Here is a tiny trained network, its code and every weight. The questions are about switching its units off for an input and a class, where a switched-off unit gives its printed mean instead of its output.

import numpy as np


def w(rows, s, z=0):
    codes = np.array(rows[::2]) - 128.0
    scale = np.full(codes.shape[1], s)
    scale[-1] = z or s
    return codes * scale


def norm(h):
    return h / np.sqrt((h * h).mean(-1, keepdims=True) + 1e-5)


def f(y):
    return np.maximum(y, 0)


def log_softmax(a):
    a = a - a.max(-1, keepdims=True)
    return a - np.log(np.exp(a).sum(-1, keepdims=True))


def net(x, mask):
    res = np.array(x, float).reshape(1, 3) / 4 @ E
    u = 0
    for l in range(3):
        y = f(norm(res) @ A[l][:, :-1].T + A[l][:, -1])
        res = res + np.where(mask[u : u + 10], y, B[l][:, -1]) @ B[l][:, :-1]
        u += 10
    return log_softmax(norm(res)[-1] @ U[:, :-1].T + U[:, -1])


A, B = {}, {}
E = w([
[130,11,115,117,150],'x0',
[132,122,1,129,64],'x1',
[197,151,131,166,143],'x2',
],0.00046)
A[0] = w([
[126,97,205,130,196,118],'L0N1',
[134,110,159,109,165,148],'L0N2',
[2,129,138,50,101,160],'L0N3',
[99,157,240,138,188,150],'L0N4',
[81,170,185,89,118,32],'L0N5',
[96,212,140,130,102,160],'L0N6',
[123,109,217,125,198,134],'L0N7',
[83,116,176,86,142,77],'L0N8',
[147,137,139,153,155,81],'L0N9',
[172,127,98,107,89,3],'L0N10',
],0.0028,0.0033)
B[0] = w([
[88,140,128,147,77,202],'L0N1',
[120,134,136,126,142,179],'L0N2',
[133,127,142,57,90,217],'L0N3',
[194,94,116,103,188,252],'L0N4',
[207,45,47,72,227,138],'L0N5',
[108,186,75,129,146,207],'L0N6',
[74,155,138,141,102,222],'L0N7',
[113,155,173,106,185,146],'L0N8',
[125,157,179,106,120,131],'L0N9',
[231,77,100,2,254,128],'L0N10',
],0.004,0.0026)
A[1] = w([
[134,130,88,131,72,139],'L1N1',
[210,44,117,104,106,80],'L1N2',
[124,97,175,88,129,206],'L1N3',
[101,102,95,247,187,177],'L1N4',
[103,165,105,101,90,3],'L1N5',
[86,117,212,252,103,52],'L1N6',
[169,103,128,134,57,55],'L1N7',
[133,163,148,143,183,26],'L1N8',
[88,188,115,117,87,44],'L1N9',
[99,95,184,169,85,79],'L1N10',
],0.0037,0.0026)
B[1] = w([
[97,177,140,119,104,196],'L1N1',
[159,31,55,96,51,171],'L1N2',
[119,118,86,167,109,250],'L1N3',
[250,153,153,185,80,204],'L1N4',
[88,223,108,16,38,141],'L1N5',
[168,4,177,187,189,169],'L1N6',
[139,20,151,152,172,138],'L1N7',
[189,206,121,76,100,147],'L1N8',
[141,138,81,104,48,155],'L1N9',
[113,191,173,67,200,150],'L1N10',
],0.004,0.0021)
A[2] = w([
[128,143,44,103,165,168],'L2N1',
[5,153,161,168,109,128],'L2N2',
[205,127,116,177,108,5],'L2N3',
[101,127,70,85,69,167],'L2N4',
[204,135,101,56,207,104],'L2N5',
[66,181,90,87,190,40],'L2N6',
[20,145,105,73,195,181],'L2N7',
[67,92,54,27,189,171],'L2N8',
[6,100,194,48,138,136],'L2N9',
[2,29,138,149,91,53],'L2N10',
],0.0034,0.0024)
B[2] = w([
[151,74,170,159,99,219],'L2N1',
[87,203,106,72,227,159],'L2N2',
[21,92,103,77,174,152],'L2N3',
[170,126,142,151,160,251],'L2N4',
[107,140,205,52,175,197],'L2N5',
[67,7,154,107,90,162],'L2N6',
[124,99,90,75,173,225],'L2N7',
[11,89,190,114,107,254],'L2N8',
[221,198,79,210,167,199],'L2N9',
[14,165,73,252,135,168],'L2N10',
],0.004,0.0026)
U = w([
[12,16,248,6,250,120],'0',
[2,212,12,248,253,235],'1',
[7,245,6,5,8,108],'2',
[5,7,11,246,6,137],'3',
[249,249,248,68,252,140],'4',
[243,10,253,250,244,93],'5',
[248,251,10,248,11,119],'6',
[251,8,14,224,6,9],'7',
],0.0044,0.0013)

Each question gives the input, the list of numbers given to net, and the class t.
The units are the neurons (one row each of A and B). Each row of codes is followed by its name. A weight is (code - 128) times the scale printed after its matrix; where a second scale follows, it is the last column's (A, B and U).
mask holds one flag per neuron, layer by layer. A switched-off neuron (its flag False) gives its mean, the last column of its row in B, instead of its output. The means were averaged over made-up inputs and are rounded, as every weight is.
A unit's drop is (log p(t) with every unit on - log p(t) with that unit switched off) / (log p(t) with every unit on - log p(t) with every unit switched off).
The circuit of an input: a set's keep is (log p(t) with only the set's units on - log p(t) with every unit switched off) / (log p(t) with every unit on - log p(t) with every unit switched off). Starting from the 12 units with the biggest drops (on a tie, the unit counted first), units are removed one at a time, each time the one whose removal leaves the highest keep (on an exact tie, the one counted first), for as long as the keep stays at least 0.8.
circuit, biggest first: the units of the circuit, biggest drop first
most important unit: the unit with the biggest drop
top k neurons: the k neurons with the biggest drops, biggest first
top k neurons in layer l: the k neurons of layer l with the biggest drops, biggest first
input [-4,1,0], class 2: most important unit -> L0N4
input [7,1,1], class 7: circuit, biggest first -> [L0N3, L0N6, L1N4, L1N2]
input [-4,3,-7], class 2: top 2 neurons in layer 1 -> [L1N4, L1N9]
input [3,2,2], class 7: top 4 neurons -> [L0N7, L0N6, L0N3, L0N1]
input [-6,1,-5], class 2: circuit, biggest first -> [L0N3, L0N6]
input [-1,-8,4], class 4: top 4 neurons -> [L0N4, L0N3, L2N8, L1N8]
input [-2,0,3], class 4: top 3 neurons -> [L0N3, L0N1, L0N7]
input [8,1,-8], class 3: top 2 neurons -> [L0N7, L0N6]
input [7,0,-4], class 1: circuit, biggest first -> [L0N4, L1N4, L2N9]
input [3,0,3], class 5: top 3 neurons -> [L0N6, L0N3, L0N4]
input [1,-7,0], class 1: top 3 neurons -> [L0N7, L0N1, L0N6]
input [3,2,8], class 7: circuit, biggest first -> [L0N6, L1N2]
input [6,2,3], class 7: top 2 neurons -> [L0N3, L0N7]
input [4,0,-8], class 1: circuit, biggest first -> [L1N4, L2N9]
input [4,-2,3], class 5: circuit, biggest first -> [L0N3, L1N4]
input [-6,4,2], class 6: most important unit -> L0N3
input [7,-1,-2], class 1: circuit, biggest first -> [L0N4, L2N9, L1N4]
input [0,1,6], class 6: top 2 neurons in layer 0 -> [L0N3, L0N4]
input [-2,3,-6], class 2: top 2 neurons -> [L0N4, L1N4]
input [-7,2,7], class 6: most important unit -> L0N4
input [0,0,1], class 4: top 3 neurons -> [L0N3, L0N7, L0N4]
input [-2,5,-1], class 2: top 3 neurons -> [L0N4, L1N4, L1N9]
input [-1,-4,8], class 4: top 2 neurons -> [L0N4, L2N8]
input [-4,2,-1], class 2: top 3 neurons -> [L0N4, L1N9, L1N4]
input [-3,3,6], class 6: top 2 neurons -> [L0N4, L0N3]
input [2,3,-5], class 3: top 2 neurons in layer 1 -> [L1N4, L1N2]
input [-1,7,2], class 6: top 3 neurons -> [L0N3, L0N4, L2N8]
input [3,5,2], class 7: top 3 neurons -> [L0N7, L0N6, L0N3]
input [8,-3,2], class 5: most important unit -> L0N3
